Below is a small trained network, with its code and all its weights. Each question gives an input and a class and asks what happens when units are switched off, that is, made to give their printed mean instead of their output.

import numpy as np


def w(rows, s, z=0):
    codes = np.array(rows[::2]) - 128.0
    scale = np.full(codes.shape[1], s)
    scale[-1] = z or s
    return codes * scale


def f(y):
    return y / 2 * (1 + np.tanh(0.7978845608 * (y + 0.044715 * y**3)))


def log_softmax(a):
    a = a - a.max(-1, keepdims=True)
    return a - np.log(np.exp(a).sum(-1, keepdims=True))


def net(x, mask):
    res = np.array(x, float).reshape(1, 4) / 4 @ E
    y = f(res @ A[0][:, :-1].T + A[0][:, -1])
    res = res + np.where(mask, y, B[0][:, -1]) @ B[0][:, :-1]
    return log_softmax(res[-1] @ U[:, :-1].T + U[:, -1])


A, B = {}, {}
E = w([
[73,73,122,48],'x0',
[126,47,137,228],'x1',
[211,83,131,78],'x2',
[134,116,8,145],'x3',
],0.012)
A[0] = w([
[124,158,125,96,116],'neuron 1',
[107,73,142,159,179],'neuron 2',
[75,83,127,72,119],'neuron 3',
[61,187,122,167,111],'neuron 4',
[176,109,128,110,126],'neuron 5',
[184,103,136,119,109],'neuron 6',
[126,174,143,165,106],'neuron 7',
[59,148,130,148,120],'neuron 8',
[131,182,99,87,136],'neuron 9',
[221,174,140,163,127],'neuron 10',
[135,146,240,110,60],'neuron 11',
[138,102,6,129,20],'neuron 12',
[123,178,139,98,45],'neuron 13',
[142,179,104,75,113],'neuron 14',
[88,59,128,104,135],'neuron 15',
[129,115,185,150,106],'neuron 16',
[197,90,114,105,110],'neuron 17',
[147,64,113,185,133],'neuron 18',
[79,63,114,71,126],'neuron 19',
[183,169,128,151,131],'neuron 20',
[142,168,121,104,95],'neuron 21',
[194,164,119,191,134],'neuron 22',
[142,151,47,144,2],'neuron 23',
[224,99,147,100,97],'neuron 24',
],0.02,0.0026)
B[0] = w([
[191,127,221,133,164],'neuron 1',
[230,92,168,201,190],'neuron 2',
[114,212,51,133,196],'neuron 3',
[34,62,105,146,216],'neuron 4',
[47,102,83,137,167],'neuron 5',
[61,82,100,139,171],'neuron 6',
[92,134,81,92,176],'neuron 7',
[64,24,94,128,194],'neuron 8',
[176,136,188,218,196],'neuron 9',
[106,195,26,106,213],'neuron 10',
[168,114,130,8,230],'neuron 11',
[190,65,141,29,248],'neuron 12',
[135,118,218,164,170],'neuron 13',
[151,106,213,228,201],'neuron 14',
[161,232,72,164,185],'neuron 15',
[191,122,194,58,182],'neuron 16',
[45,74,126,138,189],'neuron 17',
[198,136,197,209,212],'neuron 18',
[105,231,37,149,204],'neuron 19',
[114,220,80,145,181],'neuron 20',
[154,133,192,212,164],'neuron 21',
[144,200,58,143,213],'neuron 22',
[150,104,153,2,202],'neuron 23',
[50,42,119,174,207],'neuron 24',
],0.0082,0.016)
U = w([
[120,217,67,129,201],'0',
[187,112,169,193,189],'1',
[18,54,106,129,116],'2',
[181,102,132,5,7],'3',
],0.017,0.002)

Each question gives the input, the list of numbers given to net, and the class t.
The units are the neurons (one row each of A and B). Each row of codes is followed by its name. A weight is (code - 128) times the scale printed after its matrix; where a second scale follows, it is the last column's (A, B and U).
mask holds one flag per neuron, in row order. A switched-off neuron (its flag False) gives its mean, the last column of its row in B, instead of its output. The means were averaged over made-up inputs and are rounded, as every weight is.
A unit's drop is (log p(t) with every unit on - log p(t) with that unit switched off) / (log p(t) with every unit on - log p(t) with every unit switched off).
The circuit of an input: a set's keep is (log p(t) with only the set's units on - log p(t) with every unit switched off) / (log p(t) with every unit on - log p(t) with every unit switched off). Starting from the 12 units with the biggest drops (on a tie, the unit counted first), units are removed one at a time, each time the one whose removal leaves the highest keep (on an exact tie, the one counted first), for as long as the keep stays at least 0.8.
units of the circuit, in order: the units of the circuit, biggest drop first
most important unit: the unit with the biggest drop
top k neurons: the k neurons with the biggest drops, biggest first
drop when u is switched off: that unit's drop, to one decimal
input [2,-3,7,7], class 2: most important unit	neuron 17
input [-1,-6,6,1], class 1: top 2 neurons	(neuron 14; neuron 9)
input [5,3,-5,-5], class 0: top 2 neurons	(neuron 15; neuron 12)
input [8,7,8,-2], class 0: top 3 neurons	(neuron 15; neuron 19; neuron 3)
input [3,6,1,6], class 1: top 2 neurons	(neuron 18; neuron 11)
input [1,6,8,-7], class 2: top 3 neurons	(neuron 24; neuron 6; neuron 17)
input [-7,4,-7,-4], class 0: top 3 neurons	(neuron 22; neuron 24; neuron 10)
input [-6,-7,1,-2], class 1: top 3 neurons	(neuron 14; neuron 9; neuron 13)
input [3,-1,3,3], class 0: top 3 neurons	(neuron 4; neuron 19; neuron 8)
input [0,-5,-4,6], class 3: top 2 neurons	(neuron 23; neuron 12)
input [7,7,-7,-2], class 0: top 4 neurons	(neuron 15; neuron 19; neuron 3; neuron 14)
input [-3,3,8,-8], class 2: top 2 neurons	(neuron 24; neuron 6)
input [-4,-6,-3,-8], class 3: drop when neuron 11 is switched off	5.9
input [-1,0,-4,-7], class 3: units of the circuit, in order	(neuron 11)
input [6,2,-2,-8], class 3: drop when neuron 16 is switched off	0.2
input [4,3,-2,8], class 3: drop when neuron 12 is switched off	0.5
